Below are the code and all the weights of a small trained network. Each question names an input and a target symbol and asks about switching units off, where a switched-off unit gives its printed mean instead of its output.

import numpy as np


def w(rows, s, z=0):
    codes = np.array(rows[::2]) - 128.0
    scale = np.full(codes.shape[1], s)
    scale[-1] = z or s
    return codes * scale


def f(y):
    return np.maximum(y, 0)


def softmax(a):
    e = np.exp(a - a.max(-1, keepdims=True))
    return e / e.sum(-1, keepdims=True)


def log_softmax(a):
    a = a - a.max(-1, keepdims=True)
    return a - np.log(np.exp(a).sum(-1, keepdims=True))


def net(x, mask):
    ids = ['αδζθλμτφψω'.index(c) for c in x.split()]
    T = len(ids)
    res = E[ids] + P[:T]
    u = 0
    for l in range(2):
        r = res
        for j in range(2):
            rows = slice(4 * j, 4 * j + 4)
            q, k, v = (r @ M[l][rows].T for M in (Q, K, V))
            z = softmax(np.where(np.tri(T) > 0, q @ k.T / 4**0.5, -1e9)) @ v
            o = O[l][rows]
            res = res + np.where(mask[u + j], z, o[:, -1]) @ o[:, :-1]
        u += 2
        y = f(res @ A[l][:, :-1].T + A[l][:, -1])
        res = res + np.where(mask[u : u + 8], y, B[l][:, -1]) @ B[l][:, :-1]
        u += 8
    return log_softmax(res[-1] @ U[:, :-1].T + U[:, -1])


Q, K, V, O, A, B = {}, {}, {}, {}, {}, {}
E = w([
[89,114,207],'α',
[158,67,106],'δ',
[75,113,176],'ζ',
[85,135,141],'θ',
[122,110,39],'λ',
[80,139,116],'μ',
[150,30,47],'τ',
[117,153,118],'φ',
[148,63,60],'ψ',
[198,1,182],'ω',
],0.015)
P = w([
[104,155,125],'0',
[116,124,142],'1',
[176,158,152],'2',
[67,129,86],'3',
[127,98,172],'4',
[205,163,120],'5',
[67,138,69],'6',
[122,108,153],'7',
[247,150,146],'8',
[70,112,112],'9',
],0.015)
Q[0] = w([
[83,21,214],'L0H0',
[254,101,75],'L0H0',
[171,111,142],'L0H0',
[166,76,152],'L0H0',
[140,158,83],'L0H1',
[15,42,80],'L0H1',
[108,74,153],'L0H1',
[89,144,141],'L0H1',
],0.0095)
K[0] = w([
[232,99,6],'L0H0',
[81,67,78],'L0H0',
[105,22,46],'L0H0',
[131,254,168],'L0H0',
[127,153,85],'L0H1',
[237,233,140],'L0H1',
[117,32,158],'L0H1',
[78,204,66],'L0H1',
],0.0072)
V[0] = w([
[161,131,158],'L0H0',
[174,73,174],'L0H0',
[179,61,112],'L0H0',
[85,162,129],'L0H0',
[116,115,166],'L0H1',
[160,100,212],'L0H1',
[113,95,72],'L0H1',
[131,245,90],'L0H1',
],0.011)
O[0] = w([
[118,220,94,102],'L0H0',
[90,155,104,149],'L0H0',
[78,120,36,154],'L0H0',
[57,65,126,127],'L0H0',
[97,137,8,167],'L0H1',
[96,173,2,178],'L0H1',
[109,138,179,136],'L0H1',
[147,24,236,2],'L0H1',
],0.0069,0.0031)
A[0] = w([
[57,161,182,123],'L0N0',
[159,213,179,230],'L0N1',
[47,51,139,14],'L0N2',
[188,152,193,25],'L0N3',
[2,142,151,2],'L0N4',
[224,21,80,167],'L0N5',
[223,233,209,196],'L0N6',
[102,130,63,182],'L0N7',
],0.0065,0.0017)
B[0] = w([
[64,220,139,198],'L0N0',
[253,194,133,174],'L0N1',
[3,157,98,195],'L0N2',
[70,153,98,149],'L0N3',
[31,239,167,219],'L0N4',
[178,155,45,242],'L0N5',
[247,205,73,189],'L0N6',
[168,101,211,252],'L0N7',
],0.005,0.0037)
Q[1] = w([
[2,146,175],'L1H0',
[32,80,49],'L1H0',
[204,33,149],'L1H0',
[204,140,78],'L1H0',
[15,205,38],'L1H1',
[133,125,108],'L1H1',
[86,137,163],'L1H1',
[175,69,139],'L1H1',
],0.0096)
K[1] = w([
[162,109,161],'L1H0',
[254,139,101],'L1H0',
[170,76,122],'L1H0',
[121,105,171],'L1H0',
[146,183,91],'L1H1',
[191,166,189],'L1H1',
[203,124,63],'L1H1',
[89,208,62],'L1H1',
],0.009)
V[1] = w([
[191,240,140],'L1H0',
[164,163,82],'L1H0',
[68,123,119],'L1H0',
[127,1,94],'L1H0',
[169,187,143],'L1H1',
[13,120,96],'L1H1',
[96,192,215],'L1H1',
[66,111,143],'L1H1',
],0.009)
O[1] = w([
[192,132,188,224],'L1H0',
[64,147,243,187],'L1H0',
[158,26,155,155],'L1H0',
[1,127,119,4],'L1H0',
[217,41,143,156],'L1H1',
[64,130,149,216],'L1H1',
[178,208,231,165],'L1H1',
[82,166,137,141],'L1H1',
],0.0069,0.0043)
A[1] = w([
[162,48,40,175],'L1N0',
[121,49,104,109],'L1N1',
[175,4,97,218],'L1N2',
[158,164,193,93],'L1N3',
[2,179,37,108],'L1N4',
[91,27,200,255],'L1N5',
[16,37,176,166],'L1N6',
[96,187,155,104],'L1N7',
],0.0097,0.0052)
B[1] = w([
[145,187,150,207],'L1N0',
[109,126,175,149],'L1N1',
[89,196,169,194],'L1N2',
[157,149,77,204],'L1N3',
[153,120,34,254],'L1N4',
[156,2,250,216],'L1N5',
[104,51,129,226],'L1N6',
[48,249,121,177],'L1N7',
],0.0091,0.0066)
U = w([
[147,246,121,201],'α',
[103,131,85,30],'δ',
[62,178,129,31],'ζ',
[110,143,165,25],'θ',
[156,22,125,24],'λ',
[100,102,172,212],'μ',
[124,50,58,43],'τ',
[238,57,160,203],'φ',
[123,67,91,238],'ψ',
[190,143,38,252],'ω',
],0.011,0.0028)

Each question gives the input, a string of symbols that net reads in full, and the target symbol t.
The units are the heads (4 rows each of Q, K, V and O) and the neurons (one row each of A and B). Each row of codes is followed by its name. A weight is (code - 128) times the scale printed after its matrix; where a second scale follows, it is the last column's (O, A, B and U).
mask holds one flag per unit, layer by layer, with each layer's heads first. A switched-off unit (its flag False) gives its mean, the last column of its rows in O or B, instead of its output. The means were averaged over made-up inputs and are rounded, as every weight is.
A unit's drop is (log p(t) with every unit on - log p(t) with that unit switched off) / (log p(t) with every unit on - log p(t) with every unit switched off).
The circuit of an input: a set's keep is (log p(t) with only the set's units on - log p(t) with every unit switched off) / (log p(t) with every unit on - log p(t) with every unit switched off). Starting from the 12 units with the biggest drops (on a tie, the unit counted first), units are removed one at a time, each time the one whose removal leaves the highest keep (on an exact tie, the one counted first), for as long as the keep stays at least 0.8.
circuit, biggest first: the units of the circuit, biggest drop first
k most important neurons: the k neurons with the biggest drops, biggest first
which heads matter: for each layer, one digit per head in row order, 1 if its drop is at least 0.15 and else 0, layers parted by /
input μ α φ μ μ, target φ: 3 most important neurons : [L1N5; L0N6; L0N1]
input μ ψ ζ ζ ψ λ φ λ τ, target α: circuit, biggest first : [L1N2; L1N0]
input δ μ ψ ω ζ ψ ψ α μ τ, target μ: which heads matter : 01 / 00
input α φ μ ω, target μ: circuit, biggest first : [L1N2; L1N4]
input θ ζ λ α λ λ ψ φ ω θ, target ω: which heads matter : 10 / 01
input δ φ τ ω φ α δ, target α: circuit, biggest first : [L1N0; L1N6; L1N5]
input θ α ω λ ψ, target ω: which heads matter : 01 / 10
input α τ τ τ, target τ: 3 most important neurons : [L1N4; L1N6; L0N6]
input τ φ ω φ, target ω: circuit, biggest first : [L1N4; L0H0]
input φ λ ψ θ ω μ τ ψ μ μ, target μ: circuit, biggest first : [L0H1; L1N5]
input τ ω μ θ δ α μ α τ ζ, target τ: which heads matter : 00 / 01
input δ ζ ω μ τ, target ω: circuit, biggest first : [L0H1]
input ω μ τ ψ, target τ: circuit, biggest first : [L1H0; L1N4; L1H1; L1N6]
input μ τ λ λ λ ω τ δ τ ω, target τ: circuit, biggest first : [L0H0; L1H1]
input τ ψ ω τ, target ω: 2 most important neurons : [L1N4; L1N0]
input μ α ω ζ μ, target ω: circuit, biggest first : [L0H0; L1N4; L0H1]
input φ λ α ω μ φ θ, target φ: 2 most important neurons : [L0N6; L0N1]
input μ α λ τ δ θ μ φ α ζ, target α: most important neuron : [L0N4]
input α θ θ ζ ζ φ ψ, target φ: circuit, biggest first : [L1H0; L0H1; L1N5]
input θ ζ τ α λ λ φ, target λ: which heads matter : 01 / 01
input θ μ α ζ, target α: which heads matter : 00 / 11
input μ δ φ θ α ω μ, target ω: circuit, biggest first : [L1N4]
input ω ω θ τ α φ ζ, target φ: which heads matter : 01 / 11
input α ω φ τ, target φ: which heads matter : 11 / 10
input α λ φ δ τ α θ φ, target φ: which heads matter : 00 / 00
input μ ω μ τ τ φ μ, target φ: which heads matter : 01 / 11
input φ φ α θ ω, target ω: circuit, biggest first : [L0H1]
input δ τ τ θ α α λ μ ψ, target α: 3 most important neurons : [L1N2; L1N5; L1N0]
